Below are the code and all the weights of a small trained network. Each question names an input and a target symbol and asks about switching units off, where a switched-off unit gives its printed mean instead of its output.

import numpy as np


def w(rows, s, z=0):
    codes = np.array(rows[::2]) - 128.0
    scale = np.full(codes.shape[1], s)
    scale[-1] = z or s
    return codes * scale


def f(y):
    return np.maximum(y, 0)


def softmax(a):
    e = np.exp(a - a.max(-1, keepdims=True))
    return e / e.sum(-1, keepdims=True)


def log_softmax(a):
    a = a - a.max(-1, keepdims=True)
    return a - np.log(np.exp(a).sum(-1, keepdims=True))


def net(x, mask):
    ids = ['αβγδεζηλμξπστφψω'.index(c) for c in x.split()]
    T = len(ids)
    res = E[ids] + P[:T]
    u = 0
    for l in range(2):
        r = res
        for j in range(2):
            rows = slice(3 * j, 3 * j + 3)
            q, k, v = (r @ M[l][rows].T for M in (Q, K, V))
            z = softmax(np.where(np.tri(T) > 0, q @ k.T / 3**0.5, -1e9)) @ v
            o = O[l][rows]
            res = res + np.where(mask[u + j], z, o[:, -1]) @ o[:, :-1]
        u += 2
        y = f(res @ A[l][:, :-1].T + A[l][:, -1])
        res = res + np.where(mask[u : u + 4], y, B[l][:, -1]) @ B[l][:, :-1]
        u += 4
    return log_softmax(res[-1] @ U[:, :-1].T + U[:, -1])


Q, K, V, O, A, B = {}, {}, {}, {}, {}, {}
E = w([
[169,148,202],'α',
[166,155,179],'β',
[93,144,65],'γ',
[128,134,124],'δ',
[134,134,134],'ε',
[89,134,68],'ζ',
[118,144,77],'η',
[84,129,72],'λ',
[39,127,3],'μ',
[135,127,149],'ξ',
[139,123,143],'π',
[124,133,177],'σ',
[143,113,81],'τ',
[104,95,102],'φ',
[50,101,96],'ψ',
[170,109,51],'ω',
],0.018)
P = w([
[92,51,52],'0',
[36,202,137],'1',
[112,224,111],'2',
[196,58,53],'3',
[20,75,254],'4',
[119,241,153],'5',
[204,79,52],'6',
],0.015)
Q[0] = w([
[24,218,36],'L0H0',
[111,43,85],'L0H0',
[3,190,69],'L0H0',
[24,58,248],'L0H1',
[141,159,21],'L0H1',
[169,139,158],'L0H1',
],0.0041)
K[0] = w([
[193,143,183],'L0H0',
[244,255,186],'L0H0',
[46,95,148],'L0H0',
[158,155,94],'L0H1',
[160,159,55],'L0H1',
[125,114,42],'L0H1',
],0.0051)
V[0] = w([
[102,131,208],'L0H0',
[167,136,73],'L0H0',
[69,129,146],'L0H0',
[132,246,128],'L0H1',
[129,126,95],'L0H1',
[117,207,111],'L0H1',
],0.012)
O[0] = w([
[160,131,115,1],'L0H0',
[237,123,132,169],'L0H0',
[143,141,254,217],'L0H0',
[138,228,211,132],'L0H1',
[159,160,130,205],'L0H1',
[104,167,202,201],'L0H1',
],0.0085,0.0036)
A[0] = w([
[236,137,41,44],'L0N0',
[2,52,37,97],'L0N1',
[137,170,115,2],'L0N2',
[199,146,177,82],'L0N3',
],0.0098,0.0045)
B[0] = w([
[156,184,191,219],'L0N0',
[221,111,203,254],'L0N1',
[204,22,194,140],'L0N2',
[67,117,2,170],'L0N3',
],0.0098,0.0073)
Q[1] = w([
[106,199,135],'L1H0',
[192,136,252],'L1H0',
[111,185,112],'L1H0',
[183,132,117],'L1H1',
[145,55,115],'L1H1',
[104,172,170],'L1H1',
],0.012)
K[1] = w([
[218,113,146],'L1H0',
[131,121,6],'L1H0',
[55,90,158],'L1H0',
[169,183,68],'L1H1',
[157,48,107],'L1H1',
[126,154,105],'L1H1',
],0.012)
V[1] = w([
[193,90,135],'L1H0',
[137,215,86],'L1H0',
[23,70,114],'L1H0',
[74,65,156],'L1H1',
[141,109,247],'L1H1',
[194,80,104],'L1H1',
],0.012)
O[1] = w([
[103,73,148,248],'L1H0',
[80,174,23,70],'L1H0',
[239,175,155,2],'L1H0',
[179,110,174,107],'L1H1',
[160,153,110,188],'L1H1',
[62,3,196,122],'L1H1',
],0.0063,0.022)
A[1] = w([
[111,58,155,79],'L1N0',
[102,17,47,254],'L1N1',
[146,185,214,123],'L1N2',
[199,2,117,74],'L1N3',
],0.0087,0.0044)
B[1] = w([
[75,75,49,228],'L1N0',
[211,167,118,240],'L1N1',
[253,114,150,168],'L1N2',
[122,211,130,245],'L1N3',
],0.013)
U = w([
[216,139,71,252],'α',
[161,253,96,125],'β',
[119,211,85,142],'γ',
[132,150,129,68],'δ',
[133,148,132,96],'ε',
[127,146,128,100],'ζ',
[44,240,120,128],'η',
[131,133,133,91],'λ',
[119,121,131,142],'μ',
[134,123,159,176],'ξ',
[118,114,142,170],'π',
[182,139,181,80],'σ',
[95,117,94,120],'τ',
[140,41,118,100],'φ',
[185,45,152,3],'ψ',
[97,103,65,118],'ω',
],0.014,0.0052)

Each question gives the input, a string of symbols that net reads in full, and the target symbol t.
The units are the heads (3 rows each of Q, K, V and O) and the neurons (one row each of A and B). Each row of codes is followed by its name. A weight is (code - 128) times the scale printed after its matrix; where a second scale follows, it is the last column's (O, A, B and U).
mask holds one flag per unit, layer by layer, with each layer's heads first. A switched-off unit (its flag False) gives its mean, the last column of its rows in O or B, instead of its output. The means were averaged over made-up inputs and are rounded, as every weight is.
A unit's drop is (log p(t) with every unit on - log p(t) with that unit switched off) / (log p(t) with every unit on - log p(t) with every unit switched off).
unit that matters most: the unit with the biggest drop
top k neurons: the k neurons with the biggest drops, biggest first
k most important neurons of layer l: the k neurons of layer l with the biggest drops, biggest first
input ω ε ε, target ω: most important neuron of layer 1	L1N3
input ω η β, target ω: top 2 neurons	L0N1, L0N0
input η η μ η β τ, target η: 3 most important neurons of layer 0	L0N1, L0N0, L0N3
input η ω β, target η: 3 most important neurons of layer 1	L1N2, L1N0, L1N1
input σ ω β β α ζ, target σ: top 2 neurons	L1N2, L1N0
input ω δ β τ β η, target ω: top 3 neurons	L0N1, L0N0, L1N3
input η β φ η η π, target η: 3 most important neurons of layer 0	L0N1, L0N0, L0N3
input φ λ η, target φ: 2 most important neurons of layer 1	L1N3, L1N0
input ξ ε ψ ξ σ, target ψ: 2 most important neurons of layer 0	L0N0, L0N3
input η β η σ π, target σ: top 2 neurons	L0N3, L1N0
input η σ δ, target η: top 4 neurons	L0N1, L0N0, L1N1, L0N3
input β β ζ β μ δ δ, target β: top 3 neurons	L1N0, L0N1, L0N0
input σ σ β η σ η, target σ: 3 most important neurons of layer 1	L1N2, L1N0, L1N3
input β β μ, target β: unit that matters most	L1H1
input φ η ω ε η α, target φ: top 2 neurons	L0N1, L0N3
input σ σ σ, target σ: 3 most important neurons of layer 1	L1N2, L1N0, L1N3
input η η β ω φ, target ω: 2 most important neurons of layer 0	L0N1, L0N0
input ψ α ψ β ψ, target ψ: top 3 neurons	L0N1, L1N2, L0N3
input ψ β φ β ω, target ω: 3 most important neurons of layer 1	L1N0, L1N3, L1N2
input η δ β β σ σ, target η: most important neuron of layer 1	L1N1
input σ ω η β η β, target σ: top 4 neurons	L1N0, L1N2, L1N3, L0N0
input η α ψ α η φ, target η: 2 most important neurons of layer 1	L1N1, L1N0
input η ξ λ η σ ω, target η: 3 most important neurons of layer 1	L1N1, L1N2, L1N0
input ζ η σ δ ψ, target ψ: top 3 neurons	L0N1, L1N3, L1N2
input σ ω η σ ε σ, target σ: top 3 neurons	L1N2, L1N0, L1N3
input β ξ ψ, target β: top 2 neurons	L1N0, L1N2
input π η φ ψ, target α: top 2 neurons	L1N1, L1N0
input ζ η γ γ, target β: unit that matters most	L0N1
input η σ η η η, target η: top 4 neurons	L0N1, L0N0, L1N1, L1N0
